Here is a tiny trained network, its code and every weight. The questions are about switching its units off for an input and a target symbol, where a switched-off unit gives its printed mean instead of its output.

import numpy as np


def w(rows, s, z=0):
    codes = np.array(rows[::2]) - 128.0
    scale = np.full(codes.shape[1], s)
    scale[-1] = z or s
    return codes * scale


def norm(h):
    return h / np.sqrt((h * h).mean(-1, keepdims=True) + 1e-5)


def softmax(a):
    e = np.exp(a - a.max(-1, keepdims=True))
    return e / e.sum(-1, keepdims=True)


def log_softmax(a):
    a = a - a.max(-1, keepdims=True)
    return a - np.log(np.exp(a).sum(-1, keepdims=True))


def net(x, mask):
    ids = ['ΔΘΛΩαβγεζημξστφψ'.index(c) for c in x.split()]
    T = len(ids)
    res = E[ids] + P[:T]
    u = 0
    for l in range(3):
        r = norm(res)
        for j in range(2):
            rows = slice(4 * j, 4 * j + 4)
            q, k, v = (r @ M[l][rows].T for M in (Q, K, V))
            z = softmax(np.where(np.tri(T) > 0, q @ k.T / 4**0.5, -1e9)) @ v
            o = O[l][rows]
            res = res + np.where(mask[u + j], z, o[:, -1]) @ o[:, :-1]
        u += 2
    return log_softmax(norm(res)[-1] @ U[:, :-1].T + U[:, -1])


Q, K, V, O = {}, {}, {}, {}
E = w([
[165,113,87],'Δ',
[4,73,82],'Θ',
[146,115,187],'Λ',
[209,89,194],'Ω',
[125,130,35],'α',
[98,179,116],'β',
[139,148,148],'γ',
[126,158,146],'ε',
[136,166,191],'ζ',
[103,44,122],'η',
[83,211,187],'μ',
[172,149,180],'ξ',
[181,132,152],'σ',
[134,140,154],'τ',
[129,155,150],'φ',
[69,76,125],'ψ',
],0.016)
P = w([
[145,122,218],'0',
[68,104,121],'1',
[87,137,191],'2',
[2,123,121],'3',
[44,158,157],'4',
[24,150,177],'5',
],0.0078)
Q[0] = w([
[154,146,44],'0.h0',
[132,107,54],'0.h0',
[57,107,177],'0.h0',
[95,194,68],'0.h0',
[57,12,54],'0.h1',
[104,150,164],'0.h1',
[97,146,173],'0.h1',
[135,124,109],'0.h1',
],0.011)
K[0] = w([
[135,149,142],'0.h0',
[49,200,132],'0.h0',
[131,236,12],'0.h0',
[136,86,70],'0.h0',
[70,39,67],'0.h1',
[85,87,213],'0.h1',
[156,106,204],'0.h1',
[178,131,40],'0.h1',
],0.011)
V[0] = w([
[140,210,239],'0.h0',
[132,190,94],'0.h0',
[218,42,141],'0.h0',
[83,72,82],'0.h0',
[175,248,158],'0.h1',
[174,162,133],'0.h1',
[224,127,215],'0.h1',
[122,126,255],'0.h1',
],0.0089)
O[0] = w([
[110,27,70,187],'0.h0',
[212,240,101,105],'0.h0',
[119,60,32,93],'0.h0',
[207,121,202,123],'0.h0',
[33,123,1,135],'0.h1',
[39,121,85,110],'0.h1',
[77,63,41,164],'0.h1',
[195,76,79,253],'0.h1',
],0.0049,0.006)
Q[1] = w([
[253,172,203],'1.h0',
[135,53,126],'1.h0',
[35,47,124],'1.h0',
[89,122,125],'1.h0',
[77,4,87],'1.h1',
[72,102,118],'1.h1',
[117,132,78],'1.h1',
[91,166,120],'1.h1',
],0.008)
K[1] = w([
[157,93,59],'1.h0',
[37,161,112],'1.h0',
[79,195,227],'1.h0',
[201,180,156],'1.h0',
[74,11,32],'1.h1',
[172,2,152],'1.h1',
[178,174,135],'1.h1',
[116,155,147],'1.h1',
],0.0096)
V[1] = w([
[140,160,181],'1.h0',
[2,106,211],'1.h0',
[80,217,129],'1.h0',
[6,108,21],'1.h0',
[50,147,211],'1.h1',
[117,35,235],'1.h1',
[192,34,100],'1.h1',
[18,9,154],'1.h1',
],0.0089)
O[1] = w([
[4,178,143,101],'1.h0',
[86,112,125,232],'1.h0',
[85,205,165,94],'1.h0',
[129,246,122,212],'1.h0',
[16,114,71,146],'1.h1',
[118,123,47,183],'1.h1',
[168,49,37,159],'1.h1',
[143,18,59,255],'1.h1',
],0.004,0.0063)
Q[2] = w([
[157,114,255],'2.h0',
[113,40,139],'2.h0',
[204,81,89],'2.h0',
[172,190,207],'2.h0',
[133,183,103],'2.h1',
[50,166,163],'2.h1',
[131,117,178],'2.h1',
[115,176,168],'2.h1',
],0.0098)
K[2] = w([
[254,106,227],'2.h0',
[26,133,150],'2.h0',
[171,157,114],'2.h0',
[196,173,82],'2.h0',
[80,202,99],'2.h1',
[43,141,180],'2.h1',
[45,121,114],'2.h1',
[24,150,166],'2.h1',
],0.0097)
V[2] = w([
[219,115,117],'2.h0',
[208,75,127],'2.h0',
[123,141,166],'2.h0',
[170,176,46],'2.h0',
[172,48,158],'2.h1',
[148,53,178],'2.h1',
[95,151,124],'2.h1',
[183,244,149],'2.h1',
],0.011)
O[2] = w([
[142,6,159,101],'2.h0',
[138,61,172,139],'2.h0',
[180,192,99,101],'2.h0',
[254,72,62,102],'2.h0',
[50,75,161,163],'2.h1',
[50,128,139,159],'2.h1',
[90,168,66,124],'2.h1',
[178,46,150,3],'2.h1',
],0.0071,0.007)
U = w([
[181,187,201,255],'Δ',
[28,203,168,153],'Θ',
[155,90,164,94],'Λ',
[162,78,170,71],'Ω',
[172,186,167,94],'α',
[174,223,47,158],'β',
[146,91,74,110],'γ',
[140,135,66,75],'ε',
[121,125,101,64],'ζ',
[79,67,248,143],'η',
[98,255,23,101],'μ',
[170,103,119,77],'ξ',
[243,103,109,83],'σ',
[141,104,118,72],'τ',
[149,126,73,84],'φ',
[104,100,221,58],'ψ',
],0.0088,0.0092)

Each question gives the input, a string of symbols that net reads in full, and the target symbol t.
The units are the heads (4 rows each of Q, K, V and O). Each row of codes is followed by its name. A weight is (code - 128) times the scale printed after its matrix; where a second scale follows, it is the last column's (O and U).
mask holds one flag per head, layer by layer. A switched-off head (its flag False) gives its mean, the last column of its rows in O, instead of its output. The means were averaged over made-up inputs and are rounded, as every weight is.
A unit's drop is (log p(t) with every unit on - log p(t) with that unit switched off) / (log p(t) with every unit on - log p(t) with every unit switched off).
The circuit of an input: a set's keep is (log p(t) with only the set's units on - log p(t) with every unit switched off) / (log p(t) with every unit on - log p(t) with every unit switched off). Starting from all 6 units, units are removed one at a time, each time the one whose removal leaves the highest keep (on an exact tie, the one counted first), for as long as the keep stays at least 0.8.
circuit, biggest first: the units of the circuit, biggest drop first
most important unit: the unit with the biggest drop
heads that matter: for each layer, one digit per head in row order, 1 if its drop is at least 0.15 and else 0, layers parted by /
drop of u: that unit's drop, to one decimal
input μ Δ σ γ ξ, target μ: most important unit -> 0.h1
input ξ Δ φ β ε, target β: circuit, biggest first -> 0.h0, 0.h1, 2.h1, 1.h0
input μ γ Δ Λ, target μ: heads that matter -> 01 / 10 / 10
input γ σ σ ψ α, target Δ: heads that matter -> 01 / 01 / 00
input φ Δ γ μ, target μ: circuit, biggest first -> 0.h1, 0.h0, 2.h1
input τ α φ ε β, target Δ: heads that matter -> 10 / 01 / 01
input γ β γ σ β, target β: circuit, biggest first -> 0.h1, 2.h1, 1.h0, 2.h0
input φ γ μ τ, target μ: heads that matter -> 01 / 10 / 10
input φ α β Λ, target Δ: circuit, biggest first -> 0.h0, 2.h1, 1.h1
input ε μ ξ Δ μ γ, target μ: circuit, biggest first -> 0.h1, 2.h0
input γ α Θ, target Δ: circuit, biggest first -> 0.h1, 0.h0, 2.h1
input γ γ α ζ, target Δ: circuit, biggest first -> 0.h0, 2.h1
input γ ε μ, target μ: heads that matter -> 01 / 10 / 00
input Δ ψ γ σ γ Δ, target Δ: circuit, biggest first -> 0.h1
input μ ε φ ζ, target μ: circuit, biggest first -> 0.h1, 2.h1
input α α Δ β Λ, target Δ: heads that matter -> 10 / 01 / 01
input τ ε τ γ μ γ, target μ: heads that matter -> 01 / 10 / 10
input φ α ε, target Δ: heads that matter -> 10 / 01 / 01
input η Λ β α, target Δ: heads that matter -> 11 / 01 / 01
input ε τ β β, target β: most important unit -> 2.h1
input μ φ σ, target μ: drop of 2.h0 -> 0.1
input μ ζ φ μ Λ, target μ: drop of 1.h1 -> 0.0
